Below is a small trained network, with its code and all its weights. Each question gives an input and a target symbol and asks what happens when units are switched off, that is, made to give their printed mean instead of their output.

import numpy as np


def w(rows, s, z=0):
    codes = np.array(rows[::2]) - 128.0
    scale = np.full(codes.shape[1], s)
    scale[-1] = z or s
    return codes * scale


def f(y):
    return y / 2 * (1 + np.tanh(0.7978845608 * (y + 0.044715 * y**3)))


def softmax(a):
    e = np.exp(a - a.max(-1, keepdims=True))
    return e / e.sum(-1, keepdims=True)


def log_softmax(a):
    a = a - a.max(-1, keepdims=True)
    return a - np.log(np.exp(a).sum(-1, keepdims=True))


def net(x, mask):
    ids = ['αδεζηλμξπστψ'.index(c) for c in x.split()]
    T = len(ids)
    res = E[ids] + P[:T]
    r = res
    for j in range(2):
        rows = slice(2 * j, 2 * j + 2)
        q, k, v = (r @ M[0][rows].T for M in (Q, K, V))
        z = softmax(np.where(np.tri(T) > 0, q @ k.T / 2**0.5, -1e9)) @ v
        o = O[0][rows]
        res = res + np.where(mask[j], z, o[:, -1]) @ o[:, :-1]
    y = f(res @ A[0][:, :-1].T + A[0][:, -1])
    res = res + np.where(mask[2:26], y, B[0][:, -1]) @ B[0][:, :-1]
    return log_softmax(res[-1] @ U[:, :-1].T + U[:, -1])


Q, K, V, O, A, B = {}, {}, {}, {}, {}, {}
E = w([
[73,119,224,105,94,133,104,178,184,96,169,118],'α',
[61,170,83,58,23,122,202,123,7,128,230,107],'δ',
[142,116,126,131,209,125,159,142,114,107,128,180],'ε',
[100,124,30,159,208,135,148,128,123,136,99,136],'ζ',
[130,83,174,79,115,128,99,137,202,130,168,87],'η',
[135,90,187,115,139,113,76,109,129,103,159,160],'λ',
[178,89,140,72,157,126,159,133,173,137,158,143],'μ',
[84,77,131,128,114,120,42,139,167,141,146,57],'ξ',
[137,142,96,98,154,157,185,136,188,131,139,161],'π',
[96,89,107,166,186,114,75,126,93,115,113,143],'σ',
[111,115,77,113,128,148,132,136,208,163,135,81],'τ',
[149,106,94,119,144,134,97,79,155,147,140,147],'ψ',
],0.015)
P = w([
[137,113,113,166,143,123,158,135,88,107,148,104],'0',
[70,148,145,34,246,146,119,168,76,185,137,125],'1',
[109,111,193,81,218,63,190,81,115,139,101,99],'2',
[93,133,80,129,172,206,102,183,87,160,175,146],'3',
[140,140,84,219,94,35,155,160,132,54,175,142],'4',
[160,65,182,191,82,231,212,84,102,83,73,118],'5',
[115,156,89,113,154,2,77,88,160,106,209,155],'6',
[111,123,185,84,135,118,98,59,149,169,194,185],'7',
],0.01)
Q[0] = w([
[110,135,179,109,168,248,100,109,106,204,102,132],'H0',
[198,113,145,190,24,155,180,125,86,104,49,94],'H0',
[194,121,105,216,37,86,157,141,141,24,105,103],'H1',
[134,72,138,182,81,242,162,125,93,124,138,115],'H1',
],0.017)
K[0] = w([
[179,107,109,231,105,43,145,132,211,56,123,131],'H0',
[111,113,210,129,251,124,109,98,237,170,17,134],'H0',
[24,148,137,10,133,164,160,58,38,164,138,110],'H1',
[90,122,150,129,98,50,207,62,108,108,100,100],'H1',
],0.013)
V[0] = w([
[186,86,71,144,174,109,56,83,131,157,79,67],'H0',
[94,93,221,130,102,110,26,118,83,105,150,99],'H0',
[1,162,64,148,107,138,101,149,133,152,123,81],'H1',
[175,127,142,54,65,148,131,135,237,150,162,88],'H1',
],0.0097)
O[0] = w([
[41,137,149,158,109,62,150,159,169,188,151,209,115],'H0',
[1,167,147,118,211,185,123,71,130,96,157,119,149],'H0',
[105,60,196,102,108,242,152,94,51,192,60,120,147],'H1',
[172,171,197,195,208,118,130,114,97,213,180,126,1],'H1',
],0.0095,0.0038)
A[0] = w([
[231,186,132,177,113,63,104,186,165,188,97,153,75],'N0',
[116,143,109,139,47,73,106,189,158,89,35,172,24],'N1',
[95,100,162,197,135,116,87,186,168,186,100,196,166],'N2',
[62,212,170,218,141,119,150,78,133,178,168,132,58],'N3',
[173,154,108,142,158,136,33,125,131,126,117,111,49],'N4',
[159,167,186,215,150,126,154,151,86,234,157,161,70],'N5',
[147,200,177,203,211,72,107,140,162,192,187,115,26],'N6',
[143,193,91,82,101,41,106,208,171,37,115,183,2],'N7',
[140,132,171,190,136,159,115,152,235,112,86,144,127],'N8',
[166,126,127,128,130,133,95,159,101,164,31,88,71],'N9',
[194,132,180,147,133,132,164,150,85,202,113,100,143],'N10',
[128,134,124,66,157,121,191,91,174,128,80,130,109],'N11',
[193,182,130,141,46,200,81,2,87,111,105,165,16],'N12',
[104,157,203,153,102,210,148,116,139,171,32,177,33],'N13',
[172,245,105,153,135,50,108,159,164,110,204,102,2],'N14',
[137,102,126,88,84,137,127,121,76,113,72,92,25],'N15',
[99,126,108,148,69,121,117,118,177,157,139,30,116],'N16',
[131,161,106,119,61,126,102,43,156,136,165,192,107],'N17',
[144,250,165,172,192,147,96,71,100,138,139,86,29],'N18',
[159,104,160,102,175,211,96,173,139,77,66,77,114],'N19',
[89,193,146,101,70,72,159,133,79,150,162,170,47],'N20',
[171,180,115,109,145,132,127,118,88,79,133,64,58],'N21',
[140,181,123,77,157,153,105,187,169,161,146,146,132],'N22',
[125,65,138,135,57,111,140,182,115,207,84,179,38],'N23',
],0.0081,0.01)
B[0] = w([
[67,112,203,107,181,151,69,230,52,113,119,176,192],'N0',
[125,122,137,24,185,164,66,144,182,204,144,170,178],'N1',
[166,161,131,134,100,99,214,105,139,165,101,119,254],'N2',
[204,19,185,104,187,207,115,201,167,169,195,176,161],'N3',
[141,76,125,125,139,146,173,101,156,89,90,154,138],'N4',
[51,145,120,153,99,132,58,134,225,163,68,26,168],'N5',
[132,170,57,111,2,208,66,76,130,121,160,201,164],'N6',
[120,87,60,119,161,113,69,9,70,230,127,32,154],'N7',
[124,142,74,81,143,70,110,123,71,149,129,113,141],'N8',
[129,132,129,144,123,164,142,157,149,92,211,171,152],'N9',
[42,107,98,183,112,118,65,162,155,58,114,73,188],'N10',
[103,115,166,178,91,143,42,163,82,115,143,118,166],'N11',
[168,101,37,127,170,61,125,140,206,167,77,138,175],'N12',
[187,77,59,159,142,65,107,85,94,97,154,108,150],'N13',
[61,130,208,123,163,146,32,23,59,170,39,182,156],'N14',
[129,183,176,143,189,126,103,137,152,161,170,133,176],'N15',
[144,141,138,96,153,116,140,121,50,109,144,184,141],'N16',
[78,125,119,137,195,98,155,198,105,118,92,118,168],'N17',
[133,143,80,56,7,148,158,209,107,133,149,97,169],'N18',
[123,168,149,156,82,101,191,86,84,123,132,159,223],'N19',
[172,111,105,129,149,125,100,103,79,114,115,68,117],'N20',
[64,102,203,168,110,160,166,114,115,169,90,168,181],'N21',
[157,93,127,198,114,65,133,99,98,70,109,126,167],'N22',
[168,250,172,71,228,172,134,88,143,77,109,112,193],'N23',
],0.0076,0.006)
U = w([
[161,133,141,124,79,173,164,74,39,86,155,82,239],'α',
[177,82,125,161,95,157,120,60,129,90,126,137,131],'δ',
[163,51,70,108,110,101,96,86,122,131,141,92,89],'ε',
[164,134,146,77,149,162,124,126,161,141,103,156,94],'ζ',
[135,119,116,148,69,174,88,128,157,148,215,145,84],'η',
[92,178,114,154,219,117,98,94,157,37,242,116,116],'λ',
[114,147,141,153,118,118,65,97,88,152,139,192,53],'μ',
[119,42,176,148,180,156,138,132,120,194,181,138,41],'ξ',
[169,84,136,136,133,128,91,238,75,96,147,132,119],'π',
[28,52,121,100,43,136,128,140,146,101,96,183,28],'σ',
[97,131,157,166,118,127,85,128,163,156,91,54,87],'τ',
[133,150,129,159,87,3,200,148,136,205,193,181,254],'ψ',
],0.0048,0.0049)

Each question gives the input, a string of symbols that net reads in full, and the target symbol t.
The units are the heads (2 rows each of Q, K, V and O) and the neurons (one row each of A and B). Each row of codes is followed by its name. A weight is (code - 128) times the scale printed after its matrix; where a second scale follows, it is the last column's (O, A, B and U).
mask holds one flag per unit, heads first, then neurons. A switched-off unit (its flag False) gives its mean, the last column of its rows in O or B, instead of its output. The means were averaged over made-up inputs and are rounded, as every weight is.
A unit's drop is (log p(t) with every unit on - log p(t) with that unit switched off) / (log p(t) with every unit on - log p(t) with every unit switched off).
The circuit of an input: a set's keep is (log p(t) with only the set's units on - log p(t) with every unit switched off) / (log p(t) with every unit on - log p(t) with every unit switched off). Starting from the 12 units with the biggest drops (on a tie, the unit counted first), units are removed one at a time, each time the one whose removal leaves the highest keep (on an exact tie, the one counted first), for as long as the keep stays at least 0.8.
units of the circuit, in order: the units of the circuit, biggest drop first
top k neurons: the k neurons with the biggest drops, biggest first
which heads matter: for each layer, one digit per head in row order, 1 if its drop is at least 0.15 and else 0, layers parted by /
input τ λ σ ε ψ ψ, target σ: units of the circuit, in order => (H1, H0)
input σ α σ μ δ σ ψ ζ, target α: top neuron => (N19)
input λ ψ ζ, target λ: units of the circuit, in order => (H0, H1)
input μ ξ μ π λ ε σ, target π: units of the circuit, in order => (H0, N0)
input ψ π ξ ψ ψ ζ, target ξ: units of the circuit, in order => (H0, N3, H1)
input π π λ π π τ ψ, target π: units of the circuit, in order => (H0, N0)
input σ δ σ τ η, target α: units of the circuit, in order => (N19, H0)
input ε ψ σ λ, target ε: units of the circuit, in order => (H1, N7, H0)
input ζ ζ ξ λ α, target ζ: top 2 neurons => (N23, N1)
input ψ τ ζ ζ ξ, target τ: units of the circuit, in order => (H1, N5, H0, N10)
input λ ψ δ λ ξ, target α: units of the circuit, in order => (H0, N19)
input ζ ζ λ, target ζ: units of the circuit, in order => (H0, H1, N23, N1)
input ζ ε τ λ τ, target ε: which heads matter => 01
input λ ψ ψ λ ζ, target ψ: which heads matter => 10
input σ λ ε δ σ ψ ψ τ, target α: which heads matter => 10
input σ μ λ ψ ψ ψ, target λ: units of the circuit, in order => (H1, H0)
input σ λ ψ ψ π ε λ τ, target π: units of the circuit, in order => (H0, N0, H1)
input π η σ ψ ξ, target η: which heads matter => 11
input τ ψ η σ α λ, target η: top 3 neurons => (N6, N3, N18)
input ψ δ ψ α δ τ μ, target α: which heads matter => 10
input η μ π σ π, target μ: units of the circuit, in order => (H1, N14, N6)
input ψ ε σ τ η, target ε: which heads matter => 01
input π σ ψ ξ σ λ π λ, target σ: units of the circuit, in order => (H1)
input τ λ ψ λ λ λ ψ, target λ: which heads matter => 10
input ψ π σ λ α τ λ λ, target α: top 2 neurons => (N18, N19)
input π δ δ ψ ψ τ δ σ, target α: top neuron => (N19)
input ψ σ λ π, target ψ: top neuron => (N2)
input λ ψ η α ψ α τ, target α: top 2 neurons => (N18, N19)
